kanef: [ 89 164 129 138 185 125 156 116 108 109  88 128  71  87  93 148 122]
Sugas: [ 87 116  92  20 129 160  92 140 129 140 134 133 134 147  90  80 121]
Kapa: [124 119  91 142 141 170 124 144 187 109 114 116 107 123  94 197 147]
div: [185 165 139 135 172  90 152  99 136  92 129  86 139 185 104 163 120]
Nagus: [152  97 141 145 126 151  80 135 134 121 132 116 112 135 141 126 160]
asked: [152  99]
div
start: [129 140 134]
Sugas, 8
start: [ 99 136]
div, 7

kot: [104  78 128  99 141 117 113  97 124 148 135 149 146 121 147 155 151  89
 135 114 149 127 139 137  95 125 181 144 118 135 126 145 154 147 166 132
  94 126 148 117 137  68  82 148 126 125  84 113]
pila: [100  75 130 119 139 126 110 103 114 156 140 150 140 132 155 153 141  91
 115 128 140 121 122 140 102 114 166 134 127 133 118 140 150 158 161 126
 100 121 144 119 143  79  98 145 144 111  93  84]
Let: [154 104 119 137 160 138 105  64 150 162 142 140 115 132 133 146  94 138
 101 175  97 128  44 107 118 154 170 134 178 130 191 100 105 186 139 182
 123 151 130  61 137 138  84 115 144 101 166 119]
luvut: [100 110 125 110 142 121 112 111 106 159 151 148 129 134 150 148 137  84
 119 119 142 127 125 133 106 115 186 142 124 142 118 144 162 159 153 124
  97 114 140 118 147  72 100 149 139 103  96  94]
Kapa: [149  97 118 137 149 139 115  73 148 156 134 135 113 136 133 142 103 129
  99 179  88 127  43 113 120 156 167 132 184 134 177  98 108 175 142 195
 123 156 134  74 132 136  97 117 142  98 164 115]
ranes: [154  96 102 134 162 146 114  69 142 168 140 134 115 136 130 143 101 127
 102 183  91 131  57 101 120 159 165 134 178 137 192  98 106 187 140 169
 125 152 134  71 129 134  96 122 147  99 169 111]
Nagus: [147 104 120 133 160 131 114  90 160 153 146 132 111 147 141 146 106 127
  93 177  96  54 125 126 124 151 178 131 169 144 182 100 116 182 147 164
 123 156 135  65 128 123 104 119 148 104 185 117]
div: [103  85 134  99 139 107 108  93 121 143 133 139 136 124 158 140 151  90
 127 119 145 131 133 147 101 121 159 140 113 137 128 140 150 152 171 133
 103 137 145 111 138  79  86 149 128 115  98 101]
Sugas: [148 106 120 137 155 139 114  75 143 145 142 130 114 148 137 136 110 130
  91 178 100 131  51 130 122 156 178 126 178 139 181 103 114 175 150 169
 119 154 137  76 126 124  96 116 146  94 181 112]
lilub: [155 100 122 130 148 142 102  61 152 157 145 135 110 128 136 141 100 126
  94 171  83 125  52 104 116 156 162 138 172 132 180  96 103 194 146 171
 120 153 130  64 132 133  98 117 139  98 154 116]
raba: [151  96 121 144 160 140 106  50 149 161 134 139 117 133 129 148 103 131
  98 176  93 125  54 113 116 158 180 130 172 133 180 100 109 180 139 170
 123 151 125  70 133 131  99 110 133  97 160 120]
asked: [ 99 110]
raba
start: [162 146 114  69 142 168 140 134 115 136 130]
ranes, 4
start: [125  54]
raba, 21
asked: [140 121 122 140]
pila
start: [133 146  94 138 101]
Let, 14
start: [103 129  99 179  88]
Kapa, 16
asked: [146 114  69]
ranes

ranes: [ 56 133 106 144 162 122 206 116 136 105 171 156  93 112 122  86 104 117
 153 130 128 160  36 125 190 117 123 177 151  53  86 156 119 114 140 157
 104  56 172 141 105 113 113 144 140 100 131 163 126 143]
div: [186 180  86 121  80  89 116 143 132 117 105 111 117 122 112 134 116 144
 144 144 167  83 141 146 128  87 162 102 119 193 157  93  68 197 168 146
 140 133 135  99 110 170 208  79 146 153 160 170 104 147]
Sugas: [ 49  82 179 136 186 174 162 111 129 129 160 157 137 122 143 114 137 109
 119 106  86 194 107 119 131 164  94 172 151  45  91 169 163  61  90 100
 117 127 125 158 151  72  65 183  93 101 102  86 142 107]
pila: [186 180  86 121  80  89 116 143 132 117 105 111 109 119 143 137 106 114
 137 122 167  83 141 146 128  87 162 102 119 193 157  93  68 197 145 163
 204 149 128 113 113 126 163 105 131 141 144 140 100 137]
kanef: [172 129  79 133 107 100  94 140 112 152 109  87 128 169 138 141 111 132
 127 144 136 121  99 105 153 136 122 102  87 166 118 113 212 126 150 185
  96  75 139 106 105 168  59 122 196 122  97 162 164 144]
lilub: [108  93 118 153 134 160  72 147 133 100 116 144 159 136 140 168 131 116
 161 126  71 170 127 176 114 207  70 104  97 131 126 100 116  91 105  65
  57 137 120 140 215 142  72 135  75 126 118  97 136 113]
start: [141 105 113 113 144 140 100 131 163 126]
ranes, 39
asked: [137 122 143 114 137 109 119 106]
Sugas

lilub: [ 82  74 142  94 198]
kot: [115 107 106  91 123]
luvut: [105 102 148 148 118]
ranes: [ 85  81 128 146 154]
Nagus: [103  99 105 146 109]
kanef: [168 172  83 143  21]
pila: [ 82  74 142 123  32]
Let: [ 96  90 106 140 119]
Kapa: [106 103 102 146 102]
div: [109 106 102 148  99]
asked: [106 102 148  99]
div
asked: [103 102]
Kapa
asked: [115 107]
kot
start: [115 107 106  91]
kot, 0
asked: [105 102 148 148 118]
luvut
start: [106 102 148]
div, 1

Let: [115 129 106  83 153 171  57 102 127 171 166 122 122 100  84 116 133 103
 112 104 160 175  97 107 134 155 116 121 183 133 107 123  77 115 152 134
 228  84 128 147  69 108 187 146 152 115]
pila: [143 148 170 143 140 135 114  92 134  83 126 173 114 196 157 110 162 119
 115 149 113 118 161 104  97 117 100 167 146 157 112  94 182 104 120 130
 142 127 208 146 134 134 180 154 119 128]
luvut: [127  74 149  93 141 118  79  86 114 130 138 126 126 146 140 111 107 137
 167 103  90 103 139 172 103 104 120 136  97 155 135 127 173 138 120 127
 130 142 118 153 133 144  83  80 108 102]
Sugas: [115  96 129 121 149 147 193 136 117 190 120 151 154 147 101 115  87 103
  72 123 104 137 110 105 110 121 157  99 145 135 182 104 142 127 146 120
 180 134 208 130 134  94 182 157 112 166]
asked: [ 94 182 104 120 130 142 127 208 146 134 134 180]
pila
asked: [120 130 142 127]
pila
asked: [110 105 110 121]
Sugas
asked: [149 113 118 161 104  97 117 100]
pila
start: [143 140 135 114  92 134  83 126 173 114 196]
pila, 3
start: [138 120 127 130 142 118 153 133 144  83]
luvut, 33

kot: [119 217  50  70  41  72  39  67 198 169  26]
Kapa: [174  77 118 176 137  58  98 114 145 169 169]
div: [150 169 196 190 114  51 161 186 135 107 195]
ranes: [169  98  99 158 114  51  80 101 157 178 141]
asked: [ 39  67 198 169]
kot
asked: [ 67 198 169  26]
kot
asked: [169  98  99 158 114  51  80 101 157 178 141]
ranes
start: [ 72  39  67 198 169]
kot, 5
start: [ 72  39  67 198]
kot, 5
start: [118 176 137  58]
Kapa, 2
asked: [174  77 118]
Kapa

Sugas: [ 73 104 104  57 128 127  48 105]
ranes: [ 75 112 105  58 128 127  49 114]
div: [ 84 199 128  70 128 127  65 194]
pila: [ 75 143 111  56 128 127 194  65]
luvut: [147  43 118 159 128 127 159  47]
Nagus: [156 180 148 164 128 127 170 176]
asked: [ 70 128 127]
div
asked: [ 65 194]
div

Nagus: [131 126 124 132 131 125 128 131 136 125 128 129 130 115 131 129 130 130
 132 126 132 129 128 127 124 152 125 124 136 130 124 128 127 127 134 132
 126 126 126 126 131 129 127 129 132 127 128 136 132 134 135 129 128 126
 122 116 126 124 127]
Kapa: [104 123 117 114 113 131 147 113 109 115 130 110 132 123 133 124 139 140
  98 148  92 112 152 132 127 111 139  29 132 107 145 119 145 118 135 125
 135 123 125 130 131 132 137 145 109 117 119 132 140 113 130  92 144 104
 168  80 137 168 128]
div: [125 117 120 128 141 127 127 117 111 129 120 128 123 134 128 125 117 119
 125 128 115 114 127 123 125 116 124 141 115 123 127 129 133 131 142 127
 137 115 129 127 125 127 151 120 136 137 125 115 107 135 125 129 120 130
 128 165 127 116 131]
Sugas: [103 127 127 109 111 125 142 111 118 125 128 105 119 121 131 136 137 143
 103 141  92 111 142 138 140 155 144  15 122 103 143 116 146 118 123 131
 129 129 126 144 123 131 128 137 107 126 119 122 134 114 128  94 139 112
 174  89 135 174 132]
ranes: [132 126 128 135 141 126 124 133 128 133 128 132 128 132 127 130 117 123
 139 120 136 127 121 125 126 127 123 157 123 136 122 132 121 133 133 127
 129 125 131 128 127 124 134 118 136 137 132 123 121 138 131 145 116 138
 114 164 124 109 132]
Let: [131 137 133 130 131 130 135 126 135 144 132 120 167 135 125 131 125 126
 140 123 140 136 120 126 127 134 128 131 124 132 126 131 124 132 124 125
 130 131 130 131 127 124 124 122 133 132 133 124 126 132 131 141 123 136
 117 135 127 121 129]
luvut: [151 128 134 145 138 118 120 144 167 126 135 135 132  99 134 132 130 129
 156 107 159 140 117 127 114 124 114 175 154 150 114 134 108 132 139 142
 112 130 130 122 139 121 112 128 149 128 135 154 139 147 128 153 125 135
  88 117 120 100 123]
kanef: [122 128 127 130 142 134 119 124 102 136 121 135 123 156 121 126 113 116
 130 127 124 122 120 123 132 124 126 145 103 130 125 130 128 136 124 118
 142 123 133 132 119 127 145 112 133 140 128 103 104 131 132 142 113 141
 125 181 127 114 132]
pila: [124 123 123 129 136 129 128 119 114 131 124 128 126 138 126 127 118 122
 124 132 117 119 127 125 126 130 126 128 117 126 128 129 133 130 136 127
 135 120 130 126 125 128 145 121 133 135 126 117 114 129 122 131 118 129
 128 160 123 122 129]
kot: [137 164 150 132 110 146 118 156 133 141 135 137 135 157 111 135 137 135
 140 125 163 160 113 143 143 160 139  93 116 138 124 128 113 130  79 114
 123 154 128 149 116 128  91 124 120 123 145 116 138 111 133 144 131 150
 129  88 132 138 135]
asked: [ 91 124]
kot
asked: [114 131 124 128 126 138 126 127 118]
pila
asked: [104 123 117 114 113 131 147 113 109 115 130 110 132 123 133 124 139 140
  98 148  92 112 152 132 127 111 139  29 132 107 145 119 145 118 135 125
 135 123 125 130 131 132 137 145 109 117 119 132 140 113 130  92 144 104
 168  80 137 168 128]
Kapa
start: [127 127 134 132]
Nagus, 32
asked: [123 154 128]
kot
start: [134 135]
Nagus, 49
start: [120 144 167 126 135 135 132]
luvut, 6

Nagus: [137 126 127 127 121 114 128 119 133 138 147 116 126 135 118 149 132 126
 137 124 136 125 133 204 135 124 133 124 137 132 129 137 144 141 126 142
 113 126 157  52 125 125 119 128 125 133 134 127 135 134 110 129 131]
lilub: [154 129 134 131 107 102 127 119 133 143 157 105 125 112  90 173 135 133
 147 113 157 122 130 204 140 123 135 123 141 121 131 138 165 152 127 142
 124 135 159  52 112 125 101 120 123 134 131 129 144 138  93 128 122]
kot: [137 126 129 127 121 114 128 119 133 138 147 116 126 124 118 149 132 126
 137 124 136 125 133 204 135 124 133 124 137 132 129 137 144 141 126 142
 113 126 157  52 125 125 119 128 125 133 134 127 135 134 110 129 131]
div: [137 134 133 136 118 132 129 124 125 114 114 136 130 116 109 130 124 139
 123 117 140 129 114 204 127 135 124 133 121 119 130 118 127 120 134 110
 132 142 163  52 115 134 118 118 131 138 128 133 134 122 128 125 111]
Let: [156 149 146 153  97 150 130 121 116  72  64 164 138  88  60 124 113 174
 104  89 166 132  73 204 120 157 113 146 102 139 135  90 114  91 147  58
 127 185 176  52  81 154  96  91 140 127 130 145 143 108 137 117  66]
Kapa: [145 144 141 149 108 152 130 126 117  80  73 159 135  99  84 118 112 159
 106 103 154 133  88 204 120 148 114 144 104 123 133  93 112  97 145  69
 130 166 171  52  94 149 109 103 138 143 154 142 137 109 141 119  75]
kanef: [ 79 115 109 106 169 145 127 160 126 146 139 129 125 173 214  76 131  96
 123 170  74 132 161 204 119 114 130 121 131 128 121 142  96 125 115 157
 117  85 149  52 173 116 187 162 125 131 132 114  97 131 166 136 179]
start: [133 143 157 105 125 112  90]
lilub, 8
asked: [137 126 129 127 121 114 128 119 133 138 147 116 126 124 118 149 132 126
 137 124 136 125 133 204 135 124 133 124 137 132 129 137 144 141 126 142
 113 126 157  52 125 125 119 128 125 133 134 127 135 134 110 129 131]
kot

Sugas: [115 120 120 176  68  87 136 164 140 132]
div: [158 115 120 176  68  87 151 166 127 114]
pila: [115 120 158 163  30  81 143 146 128 140]
start: [115 120 176]
div, 1
asked: [176  68  87 151 166 127]
div
asked: [115 120 120]
Sugas
asked: [151 166]
div
asked: [158 115 120 176  68  87 151 166 127 114]
div

pila: [157 137 102 117 122]
raba: [164  83 179 122 158]
kot: [112 181 109 165 125]
div: [124 140 123 100 146]
Sugas: [137 157 127 177 115]
Nagus: [213 166 210 125 165]
start: [164  83 179]
raba, 0
asked: [ 83 179]
raba
start: [165 125]
kot, 3
start: [177 115]
Sugas, 3
start: [210 125]
Nagus, 2
asked: [137 157]
Sugas
start: [102 117 122]
pila, 2

div: [167  87  87  59]
raba: [ 94 169 228 232]
pila: [167  87 195  59]
asked: [87 87 59]
div
start: [167  87 195]
pila, 0
asked: [167  87 195  59]
pila
asked: [ 94 169]
raba

Let: [174 132 154 119 150 126 122 156 133 151 127 130 107 101 113]
luvut: [154 126 116 122  93 116  93  90 125 118 155 106 120 120 175]
ranes: [174 139 154 119 150 126 122 156 133 151 127 130 107 101 113]
Sugas: [174 132 154 119 150 108 122 156 133 151 127 130 107 101 113]
start: [126 116 122  93 116  93  90 125 118]
luvut, 1
asked: [174 132 154 119 150 126 122 156 133 151 127 130 107 101 113]
Let

div: [134 117 139 174 129 144 117  88 153  98  94 137 117 174 127 109  70]
Nagus: [103 123 115 202  92 170 188 127 127  92 140 131  99 147 140  98 153]
luvut: [ 81 138 118 174  91 163 211 156 155 157 118 124 110 109 104 134 185]
kanef: [ 81 138 118 174  91 163 211 156 155 157 118 124 110 109 158 134 185]
Kapa: [133 145 144 176 153 129 124 161 175 164 105 108 101 212 137 134 185]
pila: [ 95 153 119 194 137 145 189 106 136 174 130  94 116 168  87 141 133]
lilub: [ 75 123 115 202  92 170 188 127 127  92  86 131  99 147 140  98 153]
ranes: [ 81 117 144 117 129 174 139 156 155 157 118 124 114 109 158 134 185]
Sugas: [130 150 149 178 123 149 136 160 113 146 168 119  98 174  99 131 187]
start: [117 139 174 129 144 117]
div, 1
asked: [134 117 139 174]
div
start: [160 113]
Sugas, 7
asked: [ 81 138 118 174  91 163 211 156 155 157 118 124 110 109 158 134 185]
kanef
start: [189 106]
pila, 6
asked: [129 174 139 156 155 157 118]
ranes

Let: [127 119 137 123 158 104 165 173 137  62 161 144 126 122]
lilub: [126 129 127 129 126 133 122 126 128 130 125 128 129 129]
raba: [132 132 123 128 126 112 129 133 129 131 131 137 125 118]
ranes: [123 134 119 131 132 110 156 160 133  87 148 147 123 124]
luvut: [126 117 139 124 156 112 161 167 136  67 157 141 128 125]
Kapa: [111 122 133 129 151 123 179 182 136  40 164 145 126 141]
kanef: [119 123 132 128 149 116 170 174 136  57 160 145 126 131]
Nagus: [129 113 144 120 164 107 163 170 137  63 161 141 128 122]
div: [126 129 127 129 126 132 129 128 128 126 127 127 128 129]
pila: [126 133 122 130 129 114 144 147 131 105 140 141 125 124]
kot: [127 131 122 130 124 122 129 130 128 129 128 133 126 125]
asked: [126 133 122 130 129 114 144 147 131 105 140 141 125 124]
pila
asked: [133 122 130 129 114 144 147 131 105]
pila
start: [145 126 131]
kanef, 11
asked: [122 129 130 128 129 128 133 126 125]
kot
start: [128 126 127 127 128]
div, 8

Let: [131 125 159 126 129 140 128 127 129 137 130]
kot: [122 178 209 129 132  95 127 116 129 100 123]
lilub: [162 132   9 125 122 180 128 149 127 174 140]
Kapa: [125 159 128 129 140 128 127 149 127 141 134]
Nagus: [143 133  31 128 123 140 128 142 127 142 134]
asked: [128 123 140 128 142]
Nagus
asked: [125 159 128 129 140 128 127 149 127 141 134]
Kapa
start: [125 159 126 129 140 128 127]
Let, 1
start: [125 122 180 128 149 127 174]
lilub, 3
asked: [132   9 125 122]
lilub

div: [124 133 160 134 122 137 134 130 139 129 135 147 127 113 131 119 125 125
 120 124 135 126 128  87 196 129 109 156 161 111 112 108  98 132 116 114
  86 141 118 146 133 121 127 118 124 117 130 141 148 116 109 115 128 126
 116 136 117 128 132 118]
lilub: [148 162 134 145 132 103 149 116 162 183 141 121 169 148 126 132 185 109
  88 181 122 148 123 137 171 143 164 171  93  13  90 162  99 133 192 168
 112 126 143 135  96 152  82 206 146  98 146  97 100 177  67 145 127  73
 152 167 149  89 144 118]
Sugas: [132 119 224 143 117 156 144 136 154 136 155 184 122  83 138 103 120 124
 109 117 147 123 127  98 129 108 116 196 109 161 112 111 132 156  87  87
   8 169 107 181 140 110 122  99 120  95 136 166 190  96  72  94 135 125
  82 147  96 130 145  96]
asked: [131 119]
div
start: [ 98 129 108 116 196 109 161 112 111 132 156  87]
Sugas, 23
start: [162  99 133 192 168 112 126]
lilub, 31
asked: [126 143]
lilub
asked: [149  89 144 118]
lilub
asked: [131 119 125 125 120 124 135 126 128  87]
div
asked: [168 112 126 143 135]
lilub

kanef: [112 106  89 151 140 108 136 115 112 134  29 184]
pila: [106 112  89 151 140 108 119 192 164  95 191  79]
ranes: [163 119 127  80 126 148 119 192 164  95 191  79]
asked: [112 106]
kanef
asked: [106 112  89 151 140 108 119 192 164  95 191  79]
pila
start: [112  89 151 140 108 119 192 164  95]
pila, 1
start: [163 119]
ranes, 0

Let: [145 146 132 124 180]
Nagus: [135 154 171 127 175]
raba: [139 135 173 142 151]
div: [140 149 151 131 219]
kanef: [145 146 132 134 154]
Sugas: [124 132 145 146 127]
start: [145 146 132 124]
Let, 0
start: [134 154]
kanef, 3
asked: [132 124]
Let
asked: [134 154]
kanef
asked: [145 146 132 124 180]
Let

kot: [143 167  82 110 217 205 205 105 100 155 106 239  43 108  56 127 111]
div: [175 150 121  94 195 208 203 140  93 167 170 220  62  77  68 119 117]
kanef: [105  85 166  99  85  45 135 181 141  98 198  43  87 125 143  66 136]
luvut: [126  98 122 166  99 154  63  95 176 137  58 108 200 123 157 206 192]
Nagus: [146 101 127 177 113 134  57  99 154 110  82  81 186 151 191 202 181]
ranes: [179 149 125  92 192  63  58 154 108 137  95 176 157 200 206 123 117]
lilub: [141 100 125 174 111 141  57  98 163 116  74  90 189 143 181 205 186]
Kapa: [134  85 165 178  81  81  84 126  87 122 141  23 193 171 230 173 135]
Let: [ 54 157  89 150  97 148 121  73 136 177  13 181 204 138  89 157  99]
pila: [ 81 102 120 152  65 164  86  91 175 188  32 139 235  96 113 197 171]
start: [154  63  95 176 137  58 108 200 123 157 206]
luvut, 5
asked: [101 127 177 113 134  57  99 154 110  82  81]
Nagus
start: [192  63  58 154 108 137  95 176]
ranes, 4
start: [108 200]
luvut, 11
start: [165 178]
Kapa, 2
start: [ 85  45 135 181]
kanef, 4

kanef: [ 87 145 156  24 108]
div: [124 106 133  97 136]
Let: [105 154 157 122 152]
kot: [219 100 142 122  86]
Sugas: [ 63 108 194 145 171]
Nagus: [219 100 142  86 122]
Kapa: [100  91 154 136 159]
start: [122  86]
kot, 3
asked: [145 156  24]
kanef

div: [ 98 162 222 208]
luvut: [ 93 171  82 108]
ranes: [ 24  93 170  82]
asked: [ 93 170  82]
ranes
asked: [ 93 170]
ranes

